Here is a tiny trained network, its code and every weight. The questions are about switching its units off for an input and a target symbol, where a switched-off unit gives its printed mean instead of its output.

import numpy as np


def w(rows, s, z=0):
    codes = np.array(rows[::2]) - 128.0
    scale = np.full(codes.shape[1], s)
    scale[-1] = z or s
    return codes * scale


def f(y):
    return y / 2 * (1 + np.tanh(0.7978845608 * (y + 0.044715 * y**3)))


def softmax(a):
    e = np.exp(a - a.max(-1, keepdims=True))
    return e / e.sum(-1, keepdims=True)


def log_softmax(a):
    a = a - a.max(-1, keepdims=True)
    return a - np.log(np.exp(a).sum(-1, keepdims=True))


def net(x, mask):
    ids = ['βγδηλμξσφψ'.index(c) for c in x.split()]
    T = len(ids)
    res = E[ids] + P[:T]
    u = 0
    for l in range(2):
        q, k, v = (res @ M[l].T for M in (Q, K, V))
        z = softmax(np.where(np.tri(T) > 0, q @ k.T / 3**0.5, -1e9)) @ v
        res = res + np.where(mask[u], z, O[l][:, -1]) @ O[l][:, :-1]
        u += 1
        y = f(res @ A[l][:, :-1].T + A[l][:, -1])
        res = res + np.where(mask[u : u + 8], y, B[l][:, -1]) @ B[l][:, :-1]
        u += 8
    return log_softmax(res[-1] @ U[:, :-1].T + U[:, -1])


Q, K, V, O, A, B = {}, {}, {}, {}, {}, {}
E = w([
[132,44,87],'β',
[51,110,143],'γ',
[135,154,68],'δ',
[104,96,172],'η',
[65,88,147],'λ',
[22,138,111],'μ',
[107,6,83],'ξ',
[88,86,161],'σ',
[69,186,54],'φ',
[136,128,86],'ψ',
],0.017)
P = w([
[190,11,136],'0',
[8,254,30],'1',
[38,224,60],'2',
[47,205,73],'3',
[107,209,122],'4',
[84,218,102],'5',
[129,217,127],'6',
[117,185,128],'7',
],0.0048)
Q[0] = w([
[120,106,180],'L0H0',
[8,100,127],'L0H0',
[107,115,96],'L0H0',
],0.013)
K[0] = w([
[143,209,139],'L0H0',
[176,120,253],'L0H0',
[127,120,141],'L0H0',
],0.019)
V[0] = w([
[141,203,115],'L0H0',
[45,128,141],'L0H0',
[188,2,220],'L0H0',
],0.011)
O[0] = w([
[118,121,55,15],'L0H0',
[92,155,203,254],'L0H0',
[254,103,181,174],'L0H0',
],0.0086,0.0051)
A[0] = w([
[98,161,136,150],'L0N0',
[134,78,50,141],'L0N1',
[164,118,145,84],'L0N2',
[75,165,161,120],'L0N3',
[115,121,114,137],'L0N4',
[67,157,169,154],'L0N5',
[178,129,225,109],'L0N6',
[79,18,10,255],'L0N7',
],0.011,0.0037)
B[0] = w([
[168,111,30,188],'L0N0',
[95,176,59,139],'L0N1',
[32,68,134,130],'L0N2',
[154,94,228,226],'L0N3',
[121,165,86,137],'L0N4',
[187,70,140,253],'L0N5',
[201,97,31,203],'L0N6',
[145,255,68,216],'L0N7',
],0.0066,0.0071)
Q[1] = w([
[126,142,98],'L1H0',
[101,118,35],'L1H0',
[141,131,246],'L1H0',
],0.011)
K[1] = w([
[2,179,168],'L1H0',
[100,75,239],'L1H0',
[141,54,64],'L1H0',
],0.0056)
V[1] = w([
[171,204,74],'L1H0',
[15,254,17],'L1H0',
[211,147,176],'L1H0',
],0.008)
O[1] = w([
[143,254,66,251],'L1H0',
[146,32,121,44],'L1H0',
[227,130,174,184],'L1H0',
],0.0093,0.0021)
A[1] = w([
[162,56,117,254],'L1N0',
[79,94,97,167],'L1N1',
[180,233,170,184],'L1N2',
[239,167,139,137],'L1N3',
[170,194,2,134],'L1N4',
[177,173,90,139],'L1N5',
[100,115,149,138],'L1N6',
[72,114,30,121],'L1N7',
],0.0099,0.0042)
B[1] = w([
[68,198,144,163],'L1N0',
[123,220,120,167],'L1N1',
[124,130,56,250],'L1N2',
[106,90,141,201],'L1N3',
[114,52,219,217],'L1N4',
[97,52,144,174],'L1N5',
[200,128,2,132],'L1N6',
[187,134,129,206],'L1N7',
],0.0075,0.014)
U = w([
[154,159,107,99],'β',
[87,112,254,164],'γ',
[105,128,76,254],'δ',
[217,131,101,144],'η',
[149,112,172,137],'λ',
[20,69,195,41],'μ',
[121,170,121,83],'ξ',
[198,144,95,104],'σ',
[56,82,68,81],'φ',
[91,72,132,169],'ψ',
],0.012,0.0037)

Each question gives the input, a string of symbols that net reads in full, and the target symbol t.
The units are the heads (3 rows each of Q, K, V and O) and the neurons (one row each of A and B). Each row of codes is followed by its name. A weight is (code - 128) times the scale printed after its matrix; where a second scale follows, it is the last column's (O, A, B and U).
mask holds one flag per unit, layer by layer, with each layer's heads first. A switched-off unit (its flag False) gives its mean, the last column of its rows in O or B, instead of its output. The means were averaged over made-up inputs and are rounded, as every weight is.
A unit's drop is (log p(t) with every unit on - log p(t) with that unit switched off) / (log p(t) with every unit on - log p(t) with every unit switched off).
The circuit of an input: a set's keep is (log p(t) with only the set's units on - log p(t) with every unit switched off) / (log p(t) with every unit on - log p(t) with every unit switched off). Starting from the 12 units with the biggest drops (on a tie, the unit counted first), units are removed one at a time, each time the one whose removal leaves the highest keep (on an exact tie, the one counted first), for as long as the keep stays at least 0.8.
circuit, biggest first: the units of the circuit, biggest drop first
most important unit: the unit with the biggest drop
top k neurons: the k neurons with the biggest drops, biggest first
top k neurons in layer l: the k neurons of layer l with the biggest drops, biggest first
drop of u: that unit's drop, to one decimal
input γ δ γ φ γ μ, target γ: circuit, biggest first => (L0H0, L0N3)
input γ γ β μ, target γ: circuit, biggest first => (L0H0, L1N2)
input η δ φ η, target η: circuit, biggest first => (L0H0, L0N6)
input ξ ξ σ γ, target ξ: circuit, biggest first => (L1H0, L0H0, L1N2)
input φ μ γ φ ξ ξ λ, target φ: circuit, biggest first => (L1H0, L0H0, L1N4)
input μ λ μ φ η, target μ: circuit, biggest first => (L1H0, L0H0)
input μ μ γ μ γ, target μ: top 2 neurons => (L0N3, L1N7)
input ξ λ λ λ λ λ, target ξ: circuit, biggest first => (L1H0, L0H0, L1N2, L0N6)
input δ β λ, target δ: circuit, biggest first => (L0H0, L1N4)
input φ δ γ ψ ψ ψ σ, target δ: top 2 neurons in layer 1 => (L1N4, L1N1)
input η σ γ γ γ, target η: top 4 neurons => (L0N6, L1N2, L1N4, L1N0)
input ξ ξ λ β η μ, target ξ: top 2 neurons => (L0N6, L1N2)
input φ γ β λ η λ, target φ: top 2 neurons in layer 1 => (L1N4, L1N0)
input ξ δ λ δ λ λ μ, target ξ: top 3 neurons => (L1N2, L0N6, L1N4)
input φ ψ λ η, target φ: circuit, biggest first => (L0H0, L1H0)
input η φ λ, target η: top 2 neurons => (L1N2, L0N6)
input φ φ γ μ δ μ, target φ: top 2 neurons in layer 1 => (L1N4, L1N6)
input η β μ λ, target η: top 3 neurons => (L0N6, L1N2, L1N4)
input η δ φ δ γ, target η: top 2 neurons => (L1N2, L0N6)
input η μ σ, target η: most important unit => L0H0
input μ η δ δ γ γ μ η, target μ: drop of L0N3 => 0.0
input δ β δ δ, target ψ: drop of L0H0 => 0.4
input ξ μ γ μ γ ψ γ, target ξ: drop of L0H0 => 1.1
